[147, 152, 149, 127, 125] | 125
[141, 138, 151, 131, 140, 123, 138] | 138
[118, 115, 153, 112] | 112
[112, 103, 104, 108] | 108
[111, 100, 110, 106] | 106
[129, 156, 147, 157, 131, 138] | 138
[128, 127, 106, 124] | 124
---
[[129 124 120 110 117 126 125]
 [121 140 140 131 137 129 126]
 [118 104 125 138 133 140 132]] Out: 125

[[108 129 116 133]
 [101 141 127 119]
 [135 131 123 137]] Out: 123

[[134 113 135 142 135 126 128]
 [142 113 136 130 128 101 132]
 [134 102 137 142 124 125 150]] Out: 137

[[133 132 123 104 126 111 125]
 [127 123 127 135 123 117 128]
 [129 122 131 137 127 138 127]] Out: 131

[[126 126 128 127 127 127]
 [139 127 129 132 138 138]
 [123 105 117 143 130 119]] Out: 117

[[117 118 134 118]
 [125 132 148 118]
 [149 123 129 120]] Out: 129
---
[100 138 150 110] Out: 100, 110

[120 151 142 149] Out: 120, 149

[130 154 135 103 123] Out: 130, 123

[119  98 128 142 121 112] Out: 119, 112

[[143 122 144 118 129 132]
 [116 114 123 155 132 111]] Out: 143, 111

[[132 131 115 120 112]
 [138 128 107 114 103]
 [135 131 107 114 103]] Out: 132, 103

[[119 152 122 124 132]
 [118 129 124 125 131]] Out: 119, 131

[121 135 130 133 151 153] Out: 121, 153

[137 140 137 150 152] Out: 137, 152
---
Input:
[[135 139 133 137]
 [130 133 120 126]
 [152 139 151 131]]
Output: 139

Input:
[[130 128 127 127 127]
 [120 128 136 155 126]
 [105 113 140 141 129]]
Output: 128

Input:
[[125 106 150 123 120]
 [117 117 137 137 122]
 [128 129 122 152 122]]
Output: 106

Input:
[[144 124 129 122 140 146 124]
 [121 122 112 137 158 138 126]
 [117 120 137 122 118 121 135]]
Output: 124

Input:
[[141 129 120 133 130 143]
 [133 122 129 131 152 125]
 [134 119 118 134 150 127]]
Output: 129

Input:
[[120 117 142 121 122 138]
 [129 135 128 121 129 131]
 [138 118 105 128 128 139]]
Output: 117

Input:
[[102 141 130 138 145 123]
 [109 141 133 131 146 124]
 [102 141 130 138 145 123]]
Output: 141

Input:
[[133 117 117 102 149]
 [123 128 137 123 115]
 [127 115 138 102 113]]
Output: 117

Input:
[[157 110 149 126 115]
 [121 137 132 140 149]
 [132 121 155 151 130]]
Output: 110

Input:
[[119 143 134 113 114 129 122]
 [131 131 140 150 129 122 110]
 [131 122 132 131 134 124 140]]
Output: 143
---
[[144 121 135 109 137 104]
 [113 114 129 129 125 157]
 [114 106 120 138 120 118]] ==> 120

[[134 112 121 131 112]
 [115 151 122 136 119]
 [120 119 143 106 128]] ==> 106

[[120 102 156 157 104]
 [129 105 124 135 129]
 [110 124 120 133 148]] ==> 133

[[114 121 143 144]
 [149 128 108 117]
 [126 139 116 114]] ==> 116

[[122 113 103 102 135 118]
 [153 148 118 109 111 125]
 [141 130 150 118 132 158]] ==> 132

[[134 126 123 118]
 [126 146 100 119]
 [124 120 120 133]] ==> 120

[[108 127 133 106 125 131]
 [128 127 130 128 129 129]
 [122 120 127 130 123 130]] ==> 123
---
[[133 145 120 131 125 117 118]
 [132 128 110 107 118 130 128]
 [115 116 146 146 128 135 130]] Answer: 125

[[152 130 125 146]
 [114 129 125 121]
 [127 116 126 107]] Answer: 130

[[150 121 141 133 130]
 [149 113 116 137 120]
 [157 134 146 135 146]] Answer: 141

[[127 130 137 154 131]
 [123 138 122 122 133]
 [136 119 144 130 131]] Answer: 137

[[134 138 131 149]
 [134 151 127 124]
 [133 144 125 116]] Answer: 138

[[134 109 139 131 115]
 [126 113 124 127 147]
 [145 107 131 133 127]] Answer: 139

[[125 128 121 143 127 122 132]
 [126 137 137 136 109 134 125]
 [132 127 128 143 153 132 126]] Answer: 127

[[121 146 114 147 146 138 104]
 [122 109 127 120 108 150 146]
 [137 107 123 113 157 117 133]] Answer: 146
---
[149 147 110 125 130] → 147

[[114 103 100 139]
 [129 130 152 124]
 [108 127 127 133]] → 127

[139 135 115 114 114 157] → 135

[[140 119 134 123 127]
 [150 132 139 129 127]
 [142 126 144 127 122]] → 126

[[132 119 113 121 128]
 [140 109 106 131 127]] → 109

[128 150 130 145 145 133 118] → 150
---
Input: [141 151 111 121 125 110 120]
Output: 110
Input: [127 117 150 132]
Output: 150
Input: [106 145 149 114 139 144]
Output: 139
Input: [141 129 120 145 113 154 157]
Output: 154
Input: [144  99 103 129]
Output: 103
Input: [101 116 144 109]
Output: 144
Input: [109 141 137 125 123 113 151]
Output: 113
Input: [ 99 115 139 127 153 137 136]
Output: 137
Input: [104 108 145 113 144]
Output: 113
---
Input:
[[130 126 142 122]
 [122 128 134 139]
 [129 131 104 131]]
Output: 139

Input:
[[128 101 137 121 118 128 125]
 [119 111 124 126 120 140 126]]
Output: 125

Input:
[[144 112 112 122 147 127]
 [112 123 129 136 112 115]
 [114 130 140 149 108 131]]
Output: 115

Input:
[[127 124 144 106]
 [126 129 125 144]
 [127 127 127 135]]
Output: 144

Input:
[[129 110 101 141]
 [135 111 125 133]]
Output: 141

Input:
[[130 102 115 125 145 101 126]
 [139 141 144 149 136 111 127]]
Output: 126

Input:
[[130 141 140 119 125]
 [129 150 144 116 123]]
Output: 125

Input:
[[133 133 130 139]
 [140 103 153 147]]
Output: 139

Input:
[[127 128 121 130]
 [121 119 150 129]]
Output: 130
---
((125, 126, 127, 126, 126, 120), (122, 135, 128, 135, 101, 130), (128, 135, 128, 125, 125, 137)): 125
((119, 140, 119, 125, 154, 103, 109), (105, 135, 117, 127, 124, 131, 112), (122, 109, 127, 144, 113, 121, 111)): 119
((136, 137, 139, 139, 127), (136, 137, 130, 112, 130), (156, 149, 136, 102, 118)): 136
((129, 127, 150, 129), (127, 129, 104, 127), (128, 130, 129, 128)): 129
((108, 116, 131, 102, 142), (129, 127, 139, 129, 123), (123, 129, 139, 137, 119)): 108
((129, 123, 129, 129, 135), (122, 135, 122, 127, 105), (130, 128, 130, 126, 135)): 129
((146, 123, 113, 125, 154), (144, 119, 137, 148, 120), (120, 109, 135, 143, 113)): 146
---
[143 137 128 139 153 146] 137

[[121 135 127 123 117]
 [128 145 157 124 137]] 121

[[139 120 134 111 136 152]
 [133 100 136 138 110 108]] 108

[[129 135 132 136 127 127 125]
 [155 130 127 113 137 131 118]] 118

[[136 150 125 129 127 136]
 [124 114 136 121 128 120]
 [129 128 132 132 128 121]] 120

[[136 130 155 126 127 135]
 [140 124 134 135 128 114]] 124

[102 126 101 157] 102
---
[[138 135 129 119 153 136 154]
 [122 123 132 130 112 123 111]] | 132

[[127 149 125 129]
 [128 148 124 129]
 [127 113 135 125]] | 124

[[127 112 126 134 142]
 [131 101 130 144 129]] | 130

[[131 112 131 121 145]
 [132 112 131 121 145]
 [140 103 103 116 115]] | 131

[[129 110 124 126]
 [127 135 130 144]
 [122 150 124 115]] | 130

[[140 146 121 103 132 132]
 [118 125 104 119 126 126]] | 104
---
[118, 145, 121, 120, 102, 122, 111] Answer: 121
[145, 129, 100, 120, 137, 141] Answer: 100
[100, 109, 131, 135] Answer: 131
[145, 110, 107, 132, 135, 133] Answer: 107
[153, 143, 133, 137, 119] Answer: 133
[116, 104, 108, 148] Answer: 108
[102, 105, 111, 150, 152] Answer: 111
[136, 148, 155, 111] Answer: 155
[105, 133, 102, 101, 121, 140, 122] Answer: 102
---
[[153, 143, 142, 123, 137], [151, 131, 101, 147, 155], [141, 105, 122, 120, 138]] -> 143
[[145, 121, 154, 137, 102], [100, 146, 109, 112, 140]] -> 121
[[123, 140, 124, 107, 140], [127, 127, 145, 110, 133], [132, 121, 122, 150, 118]] -> 140
[[130, 136, 155, 108, 129], [142, 136, 123, 156, 110], [136, 138, 154, 119, 114]] -> 136
[102, 124, 141, 126] -> 124
[157, 151, 110, 119, 120, 119, 130] -> 151
